Below is a small trained network, with its code and all its weights. Each question gives an input and a class and asks what happens when units are switched off, that is, made to give their printed mean instead of their output.

import numpy as np


def w(rows, s, z=0):
    codes = np.array(rows[::2]) - 128.0
    scale = np.full(codes.shape[1], s)
    scale[-1] = z or s
    return codes * scale


def f(y):
    return y / 2 * (1 + np.tanh(0.7978845608 * (y + 0.044715 * y**3)))


def log_softmax(a):
    a = a - a.max(-1, keepdims=True)
    return a - np.log(np.exp(a).sum(-1, keepdims=True))


def net(x, mask):
    res = np.array(x, float).reshape(1, 7) / 4 @ E
    y = f(res @ A[0][:, :-1].T + A[0][:, -1])
    res = res + np.where(mask, y, B[0][:, -1]) @ B[0][:, :-1]
    return log_softmax(res[-1] @ U[:, :-1].T + U[:, -1])


A, B = {}, {}
E = w([
[82,126,53,158,2,180],'x0',
[132,130,131,130,126,135],'x1',
[122,135,114,121,128,95],'x2',
[54,175,67,191,242,165],'x3',
[131,127,136,133,128,140],'x4',
[136,131,140,136,124,152],'x5',
[19,119,232,195,111,47],'x6',
],0.0099)
A[0] = w([
[86,46,89,132,102,157,1],'n1',
[192,121,160,136,71,92,73],'n2',
[187,120,237,31,250,109,58],'n3',
[130,102,150,60,90,132,52],'n4',
[27,131,214,171,128,148,132],'n5',
[72,223,67,186,178,171,46],'n6',
[80,62,93,132,87,180,109],'n7',
[161,85,159,86,85,109,70],'n8',
[190,99,62,46,164,150,124],'n9',
[120,174,87,117,62,127,115],'n10',
[128,131,154,218,100,68,105],'n11',
[197,167,77,101,126,142,123],'n12',
[185,196,131,111,120,201,121],'n13',
[32,98,210,168,85,91,106],'n14',
[102,140,141,182,85,53,111],'n15',
[198,132,3,67,135,174,113],'n16',
[198,123,213,78,24,109,108],'n17',
[95,197,105,157,134,171,42],'n18',
[78,153,76,135,34,148,48],'n19',
[82,144,133,131,226,163,114],'n20',
[139,40,128,56,109,103,58],'n21',
[57,152,72,122,30,163,59],'n22',
],0.011,0.0027)
B[0] = w([
[164,177,118,113,99,51,152],'n1',
[152,119,36,110,179,109,177],'n2',
[175,235,200,177,29,62,233],'n3',
[153,107,106,117,153,89,161],'n4',
[106,83,127,95,114,191,219],'n5',
[172,74,66,211,173,148,209],'n6',
[105,168,139,186,85,58,176],'n7',
[173,68,97,202,169,90,178],'n8',
[87,127,152,93,165,164,213],'n9',
[150,181,142,116,119,95,170],'n10',
[69,107,123,83,103,165,184],'n11',
[97,108,133,68,85,196,192],'n12',
[71,152,99,88,110,149,181],'n13',
[76,66,155,61,111,254,239],'n14',
[114,98,152,121,90,165,188],'n15',
[52,101,174,48,135,249,251],'n16',
[181,102,44,147,181,102,233],'n17',
[162,127,91,151,128,72,163],'n18',
[113,190,169,188,56,65,196],'n19',
[181,122,94,171,160,73,183],'n20',
[154,101,102,128,117,103,169],'n21',
[170,217,152,150,84,102,207],'n22',
],0.0094,0.014)
U = w([
[103,118,133,71,119,202,3],'0',
[149,225,142,140,88,124,250],'1',
[158,107,7,151,160,143,114],'2',
],0.015,0.0013)

Each question gives the input, the list of numbers given to net, and the class t.
The units are the neurons (one row each of A and B). Each row of codes is followed by its name. A weight is (code - 128) times the scale printed after its matrix; where a second scale follows, it is the last column's (A, B and U).
mask holds one flag per neuron, in row order. A switched-off neuron (its flag False) gives its mean, the last column of its row in B, instead of its output. The means were averaged over made-up inputs and are rounded, as every weight is.
A unit's drop is (log p(t) with every unit on - log p(t) with that unit switched off) / (log p(t) with every unit on - log p(t) with every unit switched off).
The circuit of an input: a set's keep is (log p(t) with only the set's units on - log p(t) with every unit switched off) / (log p(t) with every unit on - log p(t) with every unit switched off). Starting from the 12 units with the biggest drops (on a tie, the unit counted first), units are removed one at a time, each time the one whose removal leaves the highest keep (on an exact tie, the one counted first), for as long as the keep stays at least 0.8.
circuit, biggest first: the units of the circuit, biggest drop first
unit that matters most: the unit with the biggest drop
top k neurons: the k neurons with the biggest drops, biggest first
drop of u: that unit's drop, to one decimal
input [-5,-7,-4,-6,-3,-5,0], class 2: unit that matters most : n17
input [-1,0,-6,-8,8,6,-7], class 2: top 4 neurons : (n17 n8 n2 n14)
input [1,7,2,-2,1,-3,1], class 2: circuit, biggest first : (n3 n16)
input [0,7,0,-2,3,0,-1], class 2: circuit, biggest first : (n14 n3)
input [-7,-1,7,7,-3,-4,0], class 1: top 2 neurons : (n3 n17)
input [-4,1,-2,4,5,4,1], class 1: top 4 neurons : (n3 n17 n2 n8)
input [7,2,8,1,2,-4,-6], class 1: top 4 neurons : (n22 n19 n14 n7)
input [-1,3,-2,5,2,-5,4], class 2: top 3 neurons : (n16 n20 n6)
input [-2,-6,1,7,4,6,5], class 2: top 3 neurons : (n6 n20 n16)
input [-8,2,7,-6,-1,8,-2], class 1: drop of n3 : 6.0
input [-6,2,8,-4,-7,5,-3], class 1: drop of n3 : 2.8
input [3,-7,8,5,-5,2,-7], class 0: drop of n16 : 1.5
